Facts:
z803 {μ=635, Λ=z104}
z680 {μ=204}
z366 {Φ=z289, μ=204, κ=z632 z300 z733 z470}
z81 {Φ=z183, μ=166, Λ=z149}
z401 {Φ=z869, μ=635}
z927 {μ=166}
z104 {μ=166, κ=z427 z670 z915}
z282 {Φ=z439, μ=635, κ=z337 z463 z138}
z955 {μ=635, Λ=z841}
z74 {μ=166}
z7 {Φ=z607, μ=635, κ=z705}
z974 {Φ=z340, μ=308, κ=z159}
z511 {Φ=z927, μ=714, Λ=z162}
z427 {Φ=z927, μ=714}
z833 {μ=426, Λ=z899}
z455 {Φ=z915, μ=714}
z471 {Φ=z935, μ=204, Λ=z565}
z361 {Φ=z597, μ=714, κ=z222 z81 z32, Λ=z571}
z160 {Φ=z717, μ=426}
z663 {Φ=z868, μ=426, Λ=z289}
z29 {μ=166}
z294 {μ=426, κ=z868 z841}
z577 {Φ=z162, μ=426}
z423 {Φ=z965, μ=714}
z586 {μ=204}
z661 {Φ=z752, μ=426, Λ=z716}
z261 {μ=426}
z149 {Φ=z717, μ=714}
z646 {Φ=z289, μ=204, κ=z640 z470 z138}
z6 {Φ=z979, μ=635}
z156 {Φ=z823, μ=426, κ=z798 z589}
z548 {μ=635, κ=z12 z268 z401}
z442 {Φ=z32, μ=426, Λ=z423}
z441 {Φ=z340, μ=635, Λ=z803}
z849 {Φ=z548, μ=635}
z255 {μ=166}
z50 {Φ=z309, μ=426, κ=z455}
z12 {Φ=z294, μ=204}
z339 {Φ=z236, μ=308}
z868 {μ=426, Λ=z135}
z571 {Φ=z233, μ=166, κ=z437 z607 z680, Λ=z971}
z207 {Φ=z607, μ=714, Λ=z126}
z239 {Φ=z833, μ=714}
z436 {Φ=z463, μ=166, κ=z950 z207}
z655 {μ=635, κ=z359}
z559 {Φ=z935, μ=204}
z195 {Φ=z162, μ=166, κ=z332 z868}
z138 {μ=426}
z439 {μ=635, Λ=z588}
z97 {Φ=z597, μ=426, κ=z509 z821 z5}
z963 {Φ=z183, μ=714, Λ=z772}
z202 {Φ=z548, μ=308, κ=z467 z5, Λ=z199}
z121 {Φ=z869, μ=204}
z359 {Φ=z680, μ=308, Λ=z222}
z212 {Φ=z309, μ=426, κ=z336 z320 z427 z670}
z159 {μ=426}
z463 {μ=635}
z525 {Φ=z674, μ=714}
z546 {Φ=z772, μ=714, κ=z982 z261 z589 z354}
z841 {μ=166, Λ=z195}
z971 {Φ=z674, μ=308}
z337 {Φ=z934, μ=308, Λ=z705}
z268 {Φ=z456, μ=635}
z732 {Φ=z500, μ=635}
z132 {Φ=z439, μ=635}
z203 {Φ=z841, μ=308, Λ=z745}
z226 {μ=426, κ=z207 z661}
z910 {Φ=z104, μ=204, κ=z632 z640 z441}
z336 {Φ=z29, μ=426, Λ=z191}
z183 {μ=426, κ=z968}
z76 {Φ=z309, μ=426, κ=z901 z89 z963}
z575 {Φ=z340, μ=426, Λ=z607}
z821 {Φ=z370, μ=714}
z755 {μ=635}
z768 {μ=204, κ=z188 z607 z745}
z840 {Φ=z955, μ=204, κ=z968, Λ=z752}
z752 {μ=714}
z161 {Φ=z868, μ=426}
z184 {Φ=z463, μ=166}
z233 {μ=635, κ=z149 z917, Λ=z901}
z930 {Φ=z261, μ=204}
z857 {Φ=z236, μ=308, Λ=z681}
z562 {μ=426, κ=z752, Λ=z414}
z291 {Φ=z674, μ=635, Λ=z955}
z17 {Φ=z607, μ=714, κ=z12, Λ=z97}
z670 {Φ=z680, μ=308}
z456 {μ=635}
z467 {Φ=z965, μ=714}
z965 {μ=714, Λ=z437}
z347 {Φ=z752, μ=426}
z370 {μ=635}
z135 {Φ=z768, μ=714, Λ=z160}
z972 {μ=426}
z869 {μ=204, κ=z550, Λ=z834}
z717 {μ=426, κ=z456 z261 z661, Λ=z885}
z191 {Φ=z927, μ=426, κ=z732}
z354 {Φ=z463, μ=166}
z391 {Φ=z233, μ=635}
z500 {μ=635, κ=z467 z377 z423 z32, Λ=z236}
z162 {μ=204, Λ=z585}
z414 {μ=308}
z885 {Φ=z74, μ=714, Λ=z224}
z213 {Φ=z400, μ=426}
z251 {Φ=z159, μ=426, κ=z291}
z935 {μ=714}
z550 {Φ=z768, μ=714}
z695 {Φ=z29, μ=426, Λ=z916}
z779 {Φ=z255, μ=426}
z223 {Φ=z705, μ=714, κ=z511 z963 z857}
z5 {Φ=z640, μ=166}
z915 {μ=204, Λ=z483}
z982 {Φ=z755, μ=166, Λ=z161}
z903 {Φ=z640, μ=714, κ=z414 z376}
z589 {Φ=z965, μ=204}
z950 {Φ=z164, μ=426, Λ=z575}
z899 {Φ=z138, μ=308, Λ=z132}
z610 {Φ=z768, μ=204}
z798 {Φ=z548, μ=635}
z846 {Φ=z32, μ=635, Λ=z915}
z126 {Φ=z562, μ=204, Λ=z511}
z483 {Φ=z226, μ=635}
z32 {μ=166}
z565 {Φ=z655, μ=308, κ=z879}
z400 {μ=204, Λ=z968}
z221 {Φ=z640, μ=426, κ=z745 z575}
z989 {Φ=z607, μ=166, Λ=z74}
z834 {Φ=z680, μ=308, Λ=z340}
z597 {μ=714}
z315 {Φ=z640, μ=635, κ=z989}
z674 {μ=308, κ=z879}
z742 {Φ=z233, μ=308, κ=z309 z162, Λ=z81}
z236 {μ=308, κ=z732 z917}
z716 {Φ=z463, μ=166}
z968 {Φ=z717, μ=714, Λ=z661}
z990 {Φ=z463, μ=426}
z89 {Φ=z162, μ=426, Λ=z950}
z320 {Φ=z233, μ=635}
z901 {Φ=z723, μ=635}
z461 {Φ=z717, μ=714, κ=z879 z577 z989}
z585 {Φ=z162, μ=426, κ=z340 z467 z775 z729, Λ=z717}
z730 {Φ=z868, μ=308, κ=z347 z775}
z823 {μ=635}
z20 {Φ=z934, μ=308, κ=z370 z161}
z125 {Φ=z915, μ=635, Λ=z336}
z420 {Φ=z414, μ=426, κ=z414 z224 z12 z441 z670}
z252 {Φ=z823, μ=635}
z723 {μ=426, Λ=z910}
z470 {Φ=z562, μ=426, Λ=z154}
z879 {Φ=z667, μ=204}
z529 {Φ=z972, μ=166, Λ=z5}
z775 {Φ=z717, μ=308, Λ=z798}
z224 {Φ=z309, μ=635}
z640 {μ=166}
z745 {Φ=z29, μ=714}
z498 {Φ=z261, μ=308, κ=z982 z821, Λ=z917}
z934 {μ=426, κ=z467 z963}
z188 {Φ=z640, μ=166}
z151 {Φ=z400, μ=714}
z300 {Φ=z586, μ=714}
z772 {μ=308, κ=z377}
z729 {Φ=z233, μ=635}
z199 {μ=635, Λ=z974}
z164 {μ=166, Λ=z125}
z345 {Φ=z717, μ=714, κ=z509 z291 z823 z467}
z681 {Φ=z294, μ=714, κ=z965}
z376 {Φ=z868, μ=426}
z340 {μ=714, Λ=z548}
z734 {Φ=z597, μ=714}
z309 {μ=426}
z588 {Φ=z934, μ=204, κ=z509 z309 z955, Λ=z493}
z830 {μ=635}
z222 {Φ=z309, μ=166}
z607 {μ=635}
z705 {μ=204}
z332 {Φ=z500, μ=166, Λ=z586}
z916 {Φ=z607, μ=714, Λ=z742}
z942 {Φ=z439, μ=635, κ=z74}
z289 {μ=308}
z733 {Φ=z414, μ=426}
z377 {Φ=z74, μ=166}
z437 {Φ=z104, μ=308, Λ=z821}
z493 {Φ=z830, μ=714}
z979 {μ=426}
z632 {Φ=z717, μ=714}
z154 {Φ=z607, μ=714, Λ=z577}
z917 {Φ=z439, μ=426}
z667 {μ=426}
z452 {Φ=z597, μ=714, κ=z149 z161 z471}
z378 {Φ=z979, μ=426, Λ=z442}
z509 {Φ=z830, μ=204}

Known rows:
[-30  97  15   4 -14 -33   8   5 -36  32 -14   0  56   3  -2 -18 -11   1
  14   3  26  20  11  43  25  10   2 -20 -21   5]: z191
[ -3  -8  -3   0  -4   0   2   3   3  -3   5  11 -11   7  -2  13  -1   0
   2  -3   3   0   6  -2  11  11   5   0  -6  -6]: z12
[  3  17   0  -1  -8 -11   7   3   0   6  10   4  -5   2  16   6   8   3
  -8  -6  20  -5  13   3   4   3   2   2  -4   0]: z156
[-25  14   2   4  -2  -6   5   6 -17  -7   2  10  52  -1  -1  17   3  -1
  -2   0 -24  10 -12  -6  -2  15   1   2 -22  -9]: z586
[ 19 -10  -5   0  12   6 -11   3  18  -4   7   2 -62   6 -19   9  -1   2
   6   7  14   1   7  -7   5  -2  11   1   5  -7]: z982
[ -4  -5   2   5   8  -3 -11   5  -4 -11  13   1  -6   4  -5   6  -1   3
  -8   0 -21   0  -5  -4   8   0   4   3  -7  -8]: z755
[-3  2 -3 -1 -2  6  5  3  1  3  5  6 -4  3 -9 11 -2  3  0  6 -1 -8  2 -1
  6  8  5  0 -9 -7]: z734
[ -4 -10  -5   1   2   3  -2   1   0  -4  12   1  -6   6  -4   8  -3   7
  -5  -3  -9  -3   4   1  13   2   3   3  -7  -8]: z6
[  5  15  -2  -2  -4 -13   9   3   2   7   9   1  -8   0   6   5   9   2
  -9  -3  15  -7  11   7   1   6   1   2  -5   2]: z452
[-27   9   5   2  -7  -5   4  -4  -6   7   6   8  44   4   9  10  -9   8
  -2  -6 -29   6  -4  14   5  16  -1   3 -19  -6]: z224
[ 20  -9 -20   0   8  16  17  10   1 -21   5  -5 -50   5 -23  16   8   0
   6  -2  20 -34  23 -30  11  -1   3  -7   7 -13]: z663
[  4   9  -3  -4  -1  -9  -6   4  -7  -8  22  -9  -8   1  -1  -7  19   7
 -17 -14  10   6  13  11   7  -1   2   8  -3  -2]: z315
[-5  3  4  4  1  1 -3  6 -6 -5  6  8 -2  3  2  9 -3  0 -3  5 -5 -1 -6 -7
  5  3  7  0 -6 -9]: z667
[ -1   0  -2  -1   7   3  -8   4   0   4   2   6 -12   3 -26  13   1   2
   1   7   6  18   3  -1   5   8   5   0  -8  -6]: z188
[-14  20  -5  -3  -8 -14  23   4 -12   7   6   1  54  -5   4  15  18   2
 -11  -6   0  -3   7  -1  -8  18  -7   4 -18   1]: z681
[-24  14   0   0   0  -2   5   1  -6  11  -2  10  42  -2 -14  19   0   4
   3   4 -14  20  -4   1  -7  20   0   3 -20  -6]: z716
[  4  13 -10  -1  -4 -11   6   3   5   5   8   2   1   0  18   8  12   2
 -12  -5  20  -7   8   3   1   0   2   7 -12   0]: z588

Rows:
No name comes twice in this set of rows, the named rows included.
[-26  36  -3   1   3  -4   0   4 -17  21  -9   3  60  -2 -22  11  -1   4
   2  12   2  24  -3   8   5  11   0  -3 -28  -4] : z5
[-19  35  -7   1 -12 -12  19   2 -13  16   2   1  64  -6  21  14  14   5
 -15  -2  14  -4  10   1  -3   8  -6   3 -23  -1] : z97
[  4  28   0  -1   4 -15   0   3   1   9   3  -1 -14   0  -8   4  10   1
  -1  -1  19  10  10  10  -2   7   2   0  -6   2] : z571
[ 16 -22   0   0  -4  12 -10   0  20   2  13  10 -61  10  13   6  -9   5
  -3   5  17  -8   3   1  13  -7  15   5   6  -9] : z695
[  4   9  -2  -3  -4 -13   4   4  -1   8  12   1  -7   1  -2   5  13   1
 -13   0  21  -1  12   8   5   6   1   2  -6   2] : z903
[ -4   1   2   0   4   1 -10   0   9  11   3  10 -10   3  -5  10  -5   3
   2   8  -2  18  -6   7   1   7   9   5  -9  -5] : z81
[-27  28   5   0 -12   1   8   2 -21   9   0   9  54   1   0   4  -4   5
   4  -1  -8  14  -3  11   8  16   5  -3 -19  -9] : z577
[-24  20 -12   1   2   0  20   6 -25 -10   1  -5  55   2 -27  14   6   4
   1  -7 -17  -8  13  -9  12  17  -8  -8 -19  -8] : z798
[ 18  -2 -15   1   7  12  -3   4  12   1   5  -3 -38   4  -7  10  -4   3
  -2  12  21 -27   7  -8  12 -10   9   0  -2  -9] : z963
[ 26 -14   1   1  10 -15 -16   4  11 -15  23  -6 -75   6   8   0  13   1
 -18  -9   7 -13  10  -2   4 -11   3   8   9   0] : z233
[-17  65  10   5  -4  -8  -4   5 -22  20 -14   3   2  10 -18 -15 -25   3
  23  13  22  11   8  31  35   0  12 -21 -12  -6] : z336
[  3  11   4   3   6 -20  -8   4  -5  -8  19  -5  -9   1   9   0  11   2
 -16  -8  -4  -1   4   3   3  -2   0   6  -5   1] : z655
[  6  23  -1  -2   4 -14   1   2   3   7   4   0 -14   0  -5   6  12   1
  -2  -3  15  10  10   6  -5   8   2   2  -5   2] : z436

The same things again, as new rows of numbers:
Known rows:
[ -1  16 -23 -17 -47 -13 -11  36   0 -24  -2 -27  -8  28]: z195
[-23 -32 -30   0 -13 -13  -3  27   2 -15 -16  -9 -20  26]: z452
[ -3 -27  -9   5  -2   2  -5  20   3  -1   2  22 -11 -21]: z550
[ -1  65  11  -1 -14 -18  26 -10 -34 -32  17 -20  14 -33]: z989
[-26  37  -5 -45  29  -4   8  23  38  -8  56 -27   4  57]: z674
[ 24  32  -5   2  10 -16  29 -33 -28  -3 -28  33   4 -16]: z950
[ 11  57  19   2 -33 -14   9 -10 -26   3  -5  -5  12 -23]: z529
[ 27  24  37   8  22 -27  22 -27  -2   1 -23   9   2  -8]: z291
[  8 -28 -13  -1   4  13   1  21   1   6   6  15  -3 -17]: z213
[  1  21  10  -8 -32  37 -38   6  -9  -5  33  16   9  -2]: z640
[ -1  21  -1  -8 -32  23 -33   2   7  -3  35   7  19  -6]: z74
[ 14  19 -19  -1 -40 -18 -13  30  22  11  22 -13  13 -21]: z184
[  9 -26 -16   0   3  12   0  19  -4   8   5  14  -7 -16]: z161
[-11  32  -3 -46  25 -22  26  48  29  -7  40 -38 -13  44]: z565
[-13  -4 -16   1  -7  36 -23  -2   8   1  20  23  15 -10]: z680
[  0  17   7  -8 -32  26 -31   7  14  -7  30   7  28  -6]: z32
[ 12  57  19   3 -34 -14   9 -10 -29   3  -7  -7  11 -21]: z982

Rows:
No name comes twice in this set of rows, the named rows included.
[ 22  24  26  13  23 -31  15 -32 -15  12 -13   1 -15 -11] : z441
[-20  27 -21   7 -21 -20  20 -13 -32  -6 -38 -22  -7  21] : z840
[-35  30 -17 -35  13   0  32  51  13  -2  47  30   5 -20] : z879
[-10 -16   9 -18  15 -14   6  35   6 -15   4 -13 -32  40] : z315
[  6  15   6  10   9  -8  26 -19 -27  13 -19  14   7 -20] : z663
[ 20  25  31  10  23 -31  19 -29 -10  10 -14   3  -9 -12] : z846
[  6  23  -9 -18  -2 -22  16 -53 -17  -4 -45  28 -19 -31] : z968
[-11   4   8  34   5  -7  33 -38 -32 -21 -11 -10  -5 -35] : z207
[ -1  32   4   8   9  -5   7 -55  -8 -14 -18  51  23  -7] : z340
[ 42   3  10  -6  11   7 -15  18  11  16  25 -26 -21  -2] : z670

Now the same things, written a new way:
Known rows:
[-20 -10  -9  42 -12  17  60 -41  18  -5   3  42  44  26]: z548
[  4 -17 -10  29  -4  12  12 -36 -16 -24  -4  39  42  23]: z974
[-17 -11   1  54  -8  21  46 -44  -5  -8   8  48  55  27]: z282
[ 14  -8  -9  38 -11  -2  11 -28 -18 -17  -7  47  47  11]: z730
[ -4 -13 -15  36 -18  19  -1 -31 -14 -16   3  47  44  25]: z156
[ -8 -21 -25  25 -20  10  11 -38   5 -10  -3  34  33  27]: z183
[  0 -37 -16  57 -16  41  41 -45 -19 -10  18  46  41   4]: z391
[-15 -37 -31  30 -12 -12   6 -16  -4  -2  -6  17  34  -3]: z309
[-14 -33   8  58   9  46  26 -11   5   7  -4  41  33   7]: z846
[-11 -52 -11  62  -3  28  50 -55  -6 -20  21  42  39  -4]: z320
[  2 -28 -26  20  -2  11  30 -32  -8  -8  -2  26  30  20]: z597
[ -5 -30  -8  37   3  26   2 -18  23  -2 -11  34   8  13]: z833
[-12 -32  -5  50   2  44  35 -10  22  15  -9  33  20   9]: z803
[-14 -39 -18  33  -5  20   0 -30 -16 -22   3  29  39  11]: z577
[ -7 -31   6  47   8  28  -7 -17   7 -14  -4  41  24   9]: z663
[ -6 -46  -8  33  19   2  31 -41 -13 -24   3  28  44  12]: z300
[-20 -49  -3  47  16  16  19 -21  40  -6   5  32  13   7]: z915

Rows:
No name comes twice in this set of rows, the named rows included.
[-15 -49 -25  43  -9  20   0 -17 -17 -10  22  29  44   6] : z589
[  7 -13 -12  46 -20  -5   4 -24 -10 -13   3  45  46   4] : z251
[ -1 -49 -21  27  11  22  17 -27 -28 -19   3  23  42  12] : z745
[ -5 -17  -5  36  -2  24   3 -22  24  -1 -12  41  12  21] : z562
[-24 -50 -20  48  -5  36  31 -29 -24  -3   7  23  50   6] : z732
[-17 -42 -20  51  -8  33  31 -22 -23   2   8  28  52   5] : z798
[ -2 -45   7  41  27  19   3 -26   6 -21 -13  36  19   3] : z337
[-20 -43 -33  34 -15  13  15 -25   4  -4  18  26  31  16] : z705
[  1 -42   1  36  21  37  -4 -12   2 -14 -15  33  18   7] : z437
[ 26  -4  12  51   1   5   2  -5   6  -3 -17  55  27  -7] : z202
[-12 -11 -25  31 -22  20  15 -31   5  -3  15  42  36  43] : z768
[ -9 -21  -5  38  -3  31  12  -7  33   0   4  47  16  22] : z869

